Below are the code and all the weights of a small trained network. Each question names an input and a target symbol and asks about switching units off, where a switched-off unit gives its printed mean instead of its output.

import numpy as np


def w(rows, s, z=0):
    codes = np.array(rows[::2]) - 128.0
    scale = np.full(codes.shape[1], s)
    scale[-1] = z or s
    return codes * scale


def norm(h):
    return h / np.sqrt((h * h).mean(-1, keepdims=True) + 1e-5)


def f(y):
    return np.maximum(y, 0)


def softmax(a):
    e = np.exp(a - a.max(-1, keepdims=True))
    return e / e.sum(-1, keepdims=True)


def log_softmax(a):
    a = a - a.max(-1, keepdims=True)
    return a - np.log(np.exp(a).sum(-1, keepdims=True))


def net(x, mask):
    ids = ['ΔΠαβεζηθλμξστψω'.index(c) for c in x.split()]
    T = len(ids)
    res = E[ids] + P[:T]
    r = norm(res)
    for j in range(2):
        rows = slice(3 * j, 3 * j + 3)
        q, k, v = (r @ M[0][rows].T for M in (Q, K, V))
        z = softmax(np.where(np.tri(T) > 0, q @ k.T / 3**0.5, -1e9)) @ v
        o = O[0][rows]
        res = res + np.where(mask[j], z, o[:, -1]) @ o[:, :-1]
    y = f(norm(res) @ A[0][:, :-1].T + A[0][:, -1])
    res = res + np.where(mask[2:14], y, B[0][:, -1]) @ B[0][:, :-1]
    return log_softmax(norm(res)[-1] @ U[:, :-1].T + U[:, -1])


Q, K, V, O, A, B = {}, {}, {}, {}, {}, {}
E = w([
[158,40,93,173],'Δ',
[115,170,45,162],'Π',
[143,115,115,146],'α',
[175,154,147,173],'β',
[152,162,125,154],'ε',
[100,146,54,112],'ζ',
[159,149,127,168],'η',
[135,131,95,83],'θ',
[144,168,139,98],'λ',
[197,9,138,148],'μ',
[251,178,111,87],'ξ',
[134,153,101,151],'σ',
[144,21,137,100],'τ',
[161,179,151,120],'ψ',
[183,92,185,154],'ω',
],0.013)
P = w([
[145,162,102,137],'0',
[118,121,117,130],'1',
[163,147,159,78],'2',
[197,136,65,161],'3',
[106,120,124,131],'4',
[160,135,164,72],'5',
[220,133,67,153],'6',
[87,112,131,139],'7',
[157,125,164,74],'8',
[254,127,72,157],'9',
],0.018)
Q[0] = w([
[161,63,5,218],'head 1',
[134,84,158,136],'head 1',
[93,165,149,196],'head 1',
[105,70,223,65],'head 2',
[86,133,155,59],'head 2',
[67,158,181,201],'head 2',
],0.022)
K[0] = w([
[5,121,186,179],'head 1',
[123,76,133,150],'head 1',
[141,160,125,179],'head 1',
[76,72,176,70],'head 2',
[71,141,144,73],'head 2',
[82,165,178,193],'head 2',
],0.024)
V[0] = w([
[248,166,205,173],'head 1',
[106,181,44,16],'head 1',
[116,137,61,212],'head 1',
[62,64,139,5],'head 2',
[78,162,77,72],'head 2',
[107,68,127,141],'head 2',
],0.013)
O[0] = w([
[202,132,170,203,211],'head 1',
[172,85,103,10,134],'head 1',
[78,53,154,151,164],'head 1',
[99,94,249,126,3],'head 2',
[162,70,135,126,75],'head 2',
[129,149,140,100,83],'head 2',
],0.013,0.0057)
A[0] = w([
[20,99,111,158,128],'neuron 1',
[179,234,192,188,29],'neuron 2',
[123,146,158,253,89],'neuron 3',
[217,122,113,226,19],'neuron 4',
[96,210,174,40,68],'neuron 5',
[65,244,204,137,215],'neuron 6',
[179,90,206,104,3],'neuron 7',
[9,112,95,176,137],'neuron 8',
[207,132,86,168,147],'neuron 9',
[225,127,127,101,65],'neuron 10',
[142,66,208,158,145],'neuron 11',
[49,170,47,211,182],'neuron 12',
],0.017,0.0053)
B[0] = w([
[48,196,112,128,158],'neuron 1',
[64,83,70,230,209],'neuron 2',
[204,211,114,61,218],'neuron 3',
[54,164,161,36,225],'neuron 4',
[107,69,73,165,151],'neuron 5',
[176,3,142,144,182],'neuron 6',
[181,157,220,109,184],'neuron 7',
[53,156,64,158,174],'neuron 8',
[63,123,76,193,232],'neuron 9',
[165,205,105,161,193],'neuron 10',
[150,164,43,132,191],'neuron 11',
[197,71,233,104,246],'neuron 12',
],0.033,0.012)
U = w([
[88,125,223,98,165],'Δ',
[114,85,80,110,228],'Π',
[28,77,187,167,112],'α',
[88,165,160,135,102],'β',
[73,146,157,79,161],'ε',
[139,45,121,14,155],'ζ',
[219,187,171,81,135],'η',
[148,136,17,107,57],'θ',
[179,157,26,131,31],'λ',
[103,158,179,119,148],'μ',
[111,176,91,131,49],'ξ',
[68,40,105,159,116],'σ',
[189,35,177,178,218],'τ',
[72,139,89,141,101],'ψ',
[127,209,211,249,2],'ω',
],0.012,0.0045)

Each question gives the input, a string of symbols that net reads in full, and the target symbol t.
The units are the heads (3 rows each of Q, K, V and O) and the neurons (one row each of A and B). Each row of codes is followed by its name. A weight is (code - 128) times the scale printed after its matrix; where a second scale follows, it is the last column's (O, A, B and U).
mask holds one flag per unit, heads first, then neurons. A switched-off unit (its flag False) gives its mean, the last column of its rows in O or B, instead of its output. The means were averaged over made-up inputs and are rounded, as every weight is.
A unit's drop is (log p(t) with every unit on - log p(t) with that unit switched off) / (log p(t) with every unit on - log p(t) with every unit switched off).
The circuit of an input: a set's keep is (log p(t) with only the set's units on - log p(t) with every unit switched off) / (log p(t) with every unit on - log p(t) with every unit switched off). Starting from the 12 units with the biggest drops (on a tie, the unit counted first), units are removed one at a time, each time the one whose removal leaves the highest keep (on an exact tie, the one counted first), for as long as the keep stays at least 0.8.
units of the circuit, in order: the units of the circuit, biggest drop first
top k neurons: the k neurons with the biggest drops, biggest first
heads that matter: for each layer, one digit per head in row order, 1 if its drop is at least 0.15 and else 0, layers parted by /
drop of u: that unit's drop, to one decimal
input σ τ α θ, target τ: units of the circuit, in order	(head 1; neuron 12; neuron 3)
input β σ Π σ, target σ: units of the circuit, in order	(neuron 3; head 1)
input ε μ ω λ ω ψ ζ τ ψ Δ, target τ: heads that matter	11
input ω β λ λ ω λ θ, target ω: top 3 neurons	(neuron 2; neuron 3; neuron 12)
input λ θ λ λ ω ω ω η ε, target η: units of the circuit, in order	(head 2; neuron 7; neuron 11)
input θ θ τ, target τ: heads that matter	01
input ω ω α ζ, target ω: heads that matter	10
input ζ ω ω α, target ω: top neuron	(neuron 2)
input θ ω λ λ ζ τ η ψ λ, target τ: units of the circuit, in order	(head 2; neuron 6)
input ω μ τ λ β η ε τ, target σ: top 3 neurons	(neuron 6; neuron 3; neuron 4)
input θ θ ω λ α θ θ τ β ζ, target τ: units of the circuit, in order	(head 1; neuron 12)
input λ τ ψ β Δ θ ω, target Δ: units of the circuit, in order	(neuron 12; head 1; neuron 4)
input ξ ζ λ ψ ω ω ε, target ω: top 4 neurons	(neuron 12; neuron 2; neuron 3; neuron 9)
input σ ω μ ζ θ α τ λ ξ, target ω: top 4 neurons	(neuron 7; neuron 3; neuron 2; neuron 12)
input η θ ω θ θ θ ζ λ, target η: top 3 neurons	(neuron 7; neuron 11; neuron 2)
input ξ ω μ τ, target ω: units of the circuit, in order	(head 1)
input μ η β α τ η σ ω ω Δ, target ω: top 3 neurons	(neuron 12; neuron 9; neuron 2)
input ε λ θ μ τ Π θ ω ε σ, target ω: top 2 neurons	(neuron 12; neuron 2)
input α ω λ λ τ ζ ψ, target τ: top 4 neurons	(neuron 12; neuron 3; neuron 11; neuron 9)
input θ Δ ω α, target Δ: top 2 neurons	(neuron 12; neuron 2)
input θ ζ ε, target η: top 3 neurons	(neuron 2; neuron 9; neuron 7)
input β ζ θ θ ω σ ω, target ω: top 4 neurons	(neuron 2; neuron 3; neuron 12; neuron 9)
input τ β ε, target τ: drop of neuron 12	-0.2
input ω τ ω α β ω α ε, target Δ: drop of neuron 3	0.1
